Below are the code and all the weights of a small trained network. Each question names an input and a class and asks about switching units off, where a switched-off unit gives its printed mean instead of its output.

import numpy as np


def w(rows, s, z=0):
    codes = np.array(rows[::2]) - 128.0
    scale = np.full(codes.shape[1], s)
    scale[-1] = z or s
    return codes * scale


def norm(h):
    return h / np.sqrt((h * h).mean(-1, keepdims=True) + 1e-5)


def f(y):
    return np.maximum(y, 0)


def log_softmax(a):
    a = a - a.max(-1, keepdims=True)
    return a - np.log(np.exp(a).sum(-1, keepdims=True))


def net(x, mask):
    res = np.array(x, float).reshape(1, 8) / 4 @ E
    u = 0
    for l in range(2):
        y = f(norm(res) @ A[l][:, :-1].T + A[l][:, -1])
        res = res + np.where(mask[u : u + 14], y, B[l][:, -1]) @ B[l][:, :-1]
        u += 14
    return log_softmax(norm(res)[-1] @ U[:, :-1].T + U[:, -1])


A, B = {}, {}
E = w([
[101,122,174,182,89,107,43,199,103,54,130,95],'x0',
[223,194,126,85,136,177,107,174,154,86,194,140],'x1',
[160,111,159,107,14,139,135,41,81,100,147,155],'x2',
[149,111,135,50,171,99,55,115,96,130,67,140],'x3',
[107,133,77,161,107,160,53,147,110,221,187,194],'x4',
[123,127,126,121,129,124,124,125,139,127,130,135],'x5',
[149,3,156,112,166,92,134,132,123,133,238,125],'x6',
[116,91,89,116,113,147,137,159,137,66,107,217],'x7',
],0.0049)
A[0] = w([
[236,221,145,117,167,160,118,170,192,103,192,141,56],'L0N0',
[138,90,92,51,188,116,59,112,87,81,67,184,98],'L0N1',
[54,159,94,126,209,92,126,228,173,177,105,173,72],'L0N2',
[129,122,172,156,108,122,253,125,227,43,128,72,95],'L0N3',
[130,139,85,151,250,75,180,196,149,91,134,86,73],'L0N4',
[42,97,140,123,97,93,132,121,95,207,121,123,73],'L0N5',
[1,89,161,183,136,41,181,78,129,152,70,159,39],'L0N6',
[129,58,40,136,109,161,173,180,161,35,120,224,60],'L0N7',
[157,3,171,121,212,131,148,117,76,110,252,130,1],'L0N8',
[219,137,161,97,132,150,149,129,122,97,156,131,82],'L0N9',
[196,170,173,161,139,106,95,91,121,204,172,8,62],'L0N10',
[189,144,137,104,113,120,92,157,145,113,186,162,55],'L0N11',
[182,128,51,78,164,160,229,114,142,194,128,164,41],'L0N12',
[63,134,123,234,94,206,239,151,185,90,201,147,40],'L0N13',
],0.006,0.0051)
B[0] = w([
[71,89,65,87,120,142,156,152,105,96,130,129,243],'L0N0',
[149,173,150,101,132,88,133,132,116,187,174,51,236],'L0N1',
[175,89,160,149,108,200,142,91,147,137,138,91,232],'L0N2',
[163,108,134,97,169,99,82,147,85,169,77,189,253],'L0N3',
[151,99,163,139,124,208,106,109,127,137,119,115,229],'L0N4',
[132,118,94,93,142,144,157,163,118,102,151,155,193],'L0N5',
[112,126,79,60,135,168,151,162,121,72,170,128,231],'L0N6',
[63,179,218,128,119,119,181,144,166,177,143,121,214],'L0N7',
[144,133,70,148,56,75,138,130,254,123,51,122,242],'L0N8',
[102,101,108,101,117,145,147,122,89,103,115,138,203],'L0N9',
[76,159,174,93,130,128,164,171,169,137,137,189,206],'L0N10',
[103,86,91,123,128,137,150,156,105,119,136,124,180],'L0N11',
[109,142,141,173,180,83,102,94,127,64,159,137,210],'L0N12',
[166,152,108,70,132,81,51,103,103,181,165,35,212],'L0N13',
],0.0084,0.0041)
A[1] = w([
[146,95,169,87,166,81,117,129,136,110,62,116,124],'L1N0',
[128,109,172,192,90,113,71,218,114,68,139,98,109],'L1N1',
[138,144,113,173,185,108,146,60,123,88,143,153,38],'L1N2',
[128,196,95,128,99,159,146,117,113,94,121,78,138],'L1N3',
[127,226,72,164,103,157,133,114,138,129,26,135,4],'L1N4',
[128,110,111,88,145,125,152,83,171,170,124,167,118],'L1N5',
[26,64,118,159,131,106,161,88,92,173,83,72,45],'L1N6',
[169,95,176,119,3,133,157,51,87,111,149,170,102],'L1N7',
[158,186,119,96,130,113,128,150,148,172,136,96,164],'L1N8',
[63,157,179,121,121,153,165,135,180,109,105,176,160],'L1N9',
[113,130,69,195,100,165,89,142,136,201,208,180,111],'L1N10',
[100,158,193,120,133,126,172,128,139,150,151,130,78],'L1N11',
[166,108,70,96,109,157,156,114,147,101,133,108,221],'L1N12',
[127,159,124,91,90,115,114,80,94,114,134,119,105],'L1N13',
],0.0079,0.0028)
B[1] = w([
[157,164,123,157,90,133,115,119,78,182,124,186,245],'L1N0',
[102,189,83,178,173,116,176,7,125,102,161,160,218],'L1N1',
[62,127,139,200,160,116,55,103,86,89,145,145,143],'L1N2',
[103,60,94,110,159,85,101,130,195,140,148,148,200],'L1N3',
[177,57,106,157,86,43,169,152,235,114,132,155,181],'L1N4',
[113,185,146,189,107,129,102,130,116,63,134,110,218],'L1N5',
[164,193,90,67,97,178,159,197,160,85,193,176,165],'L1N6',
[137,124,132,153,225,235,114,169,191,160,120,70,216],'L1N7',
[108,93,145,138,71,99,128,107,91,134,148,70,228],'L1N8',
[77,77,162,147,101,137,113,109,101,175,147,149,199],'L1N9',
[198,123,192,82,146,91,155,121,66,97,1,164,214],'L1N10',
[85,116,185,128,83,145,81,136,101,115,133,123,170],'L1N11',
[90,128,105,171,115,124,72,147,97,126,98,144,255],'L1N12',
[147,97,128,172,165,144,147,145,116,138,149,85,202],'L1N13',
],0.0075,0.0052)
U = w([
[160,94,76,146,75,79,138,145,243,128,109,135,133],'0',
[94,133,46,47,116,184,152,188,103,75,162,144,120],'1',
[179,115,150,171,167,252,117,141,168,155,120,80,116],'2',
[95,106,132,140,106,130,95,124,94,136,124,121,254],'3',
[157,169,115,93,109,95,93,124,90,176,175,57,118],'4',
[61,162,220,115,74,133,152,149,137,162,151,155,85],'5',
[207,144,163,113,127,115,141,138,74,124,61,183,91],'6',
[103,191,104,195,149,123,127,56,115,75,179,154,85],'7',
],0.012,0.0092)

Each question gives the input, the list of numbers given to net, and the class t.
The units are the neurons (one row each of A and B). Each row of codes is followed by its name. A weight is (code - 128) times the scale printed after its matrix; where a second scale follows, it is the last column's (A, B and U).
mask holds one flag per neuron, layer by layer. A switched-off neuron (its flag False) gives its mean, the last column of its row in B, instead of its output. The means were averaged over made-up inputs and are rounded, as every weight is.
A unit's drop is (log p(t) with every unit on - log p(t) with that unit switched off) / (log p(t) with every unit on - log p(t) with every unit switched off).
The circuit of an input: a set's keep is (log p(t) with only the set's units on - log p(t) with every unit switched off) / (log p(t) with every unit on - log p(t) with every unit switched off). Starting from the 12 units with the biggest drops (on a tie, the unit counted first), units are removed one at a time, each time the one whose removal leaves the highest keep (on an exact tie, the one counted first), for as long as the keep stays at least 0.8.
units of the circuit, in order: the units of the circuit, biggest drop first
top k neurons: the k neurons with the biggest drops, biggest first
k most important neurons of layer l: the k neurons of layer l with the biggest drops, biggest first
input [5,1,-6,-3,-5,-1,7,4], class 0: units of the circuit, in order	L0N8
input [4,-3,-2,-4,-8,0,6,6], class 6: top 2 neurons	L0N3, L1N0
input [1,-8,-1,8,7,-7,-7,-4], class 1: top 2 neurons	L0N8, L1N6
input [0,0,-5,-8,7,-5,-6,2], class 4: top 3 neurons	L0N13, L0N8, L1N8
input [4,-2,-2,-3,6,5,-4,-1], class 6: top 2 neurons	L1N10, L0N8
input [-8,-7,0,1,3,-4,-5,-5], class 7: top 2 neurons	L0N12, L0N0
input [6,0,3,-1,1,-1,-7,-6], class 0: top 2 neurons	L1N4, L0N7
input [-3,-5,-7,5,-8,6,-4,-8], class 5: top 4 neurons	L0N10, L1N7, L0N13, L1N10
input [-3,4,-2,0,-1,-3,-6,-4], class 0: 2 most important neurons of layer 0	L0N7, L0N6
input [-6,-3,-3,-6,4,3,-5,-2], class 4: top 4 neurons	L0N13, L0N8, L1N1, L1N8
input [-4,-2,-7,1,6,-6,-7,8], class 5: units of the circuit, in order	L0N7, L1N9
input [8,7,-1,-6,8,6,-6,0], class 6: top 3 neurons	L1N10, L0N6, L0N8
input [-1,-4,5,3,-8,-6,-5,-3], class 6: top 4 neurons	L0N3, L0N8, L1N0, L0N2
input [2,-5,-2,-3,-1,-4,4,3], class 1: units of the circuit, in order	L0N6
input [-4,7,-4,-5,-4,2,-8,8], class 0: 2 most important neurons of layer 1	L1N4, L1N3
input [-6,4,3,-7,7,-1,3,1], class 4: top 2 neurons	L0N13, L0N3
input [6,-3,-8,2,-7,-4,2,3], class 2: 2 most important neurons of layer 0	L0N4, L0N2
input [1,-3,8,-7,6,-2,-6,-1], class 2: 2 most important neurons of layer 0	L0N8, L0N1
input [-7,-2,-4,2,3,1,-8,-8], class 0: top 3 neurons	L1N4, L0N7, L0N1
input [5,-3,5,-5,8,-5,-6,-6], class 6: most important neuron of layer 1	L1N10
input [-2,-8,-6,3,-1,-2,-4,8], class 1: top 3 neurons	L0N6, L1N6, L0N10
input [3,-8,-4,6,-4,-1,-7,-6], class 1: 2 most important neurons of layer 0	L0N8, L0N6
input [1,1,8,-8,-2,-5,-5,-7], class 2: top 2 neurons	L1N7, L0N1
input [-7,-8,7,1,6,6,6,7], class 1: units of the circuit, in order	L1N6, L0N6
input [4,7,8,1,8,-3,-1,-3], class 2: top 2 neurons	L1N7, L0N6
input [7,-5,5,1,5,6,-5,8], class 5: 3 most important neurons of layer 0	L0N7, L0N8, L0N12
input [-8,-3,6,6,-7,1,-1,-4], class 7: 4 most important neurons of layer 0	L0N12, L0N13, L0N2, L0N4
input [-5,-5,-5,5,2,-3,0,-4], class 1: units of the circuit, in order	L1N6
input [4,7,-2,-4,5,-8,8,-4], class 0: 2 most important neurons of layer 0	L0N8, L0N6
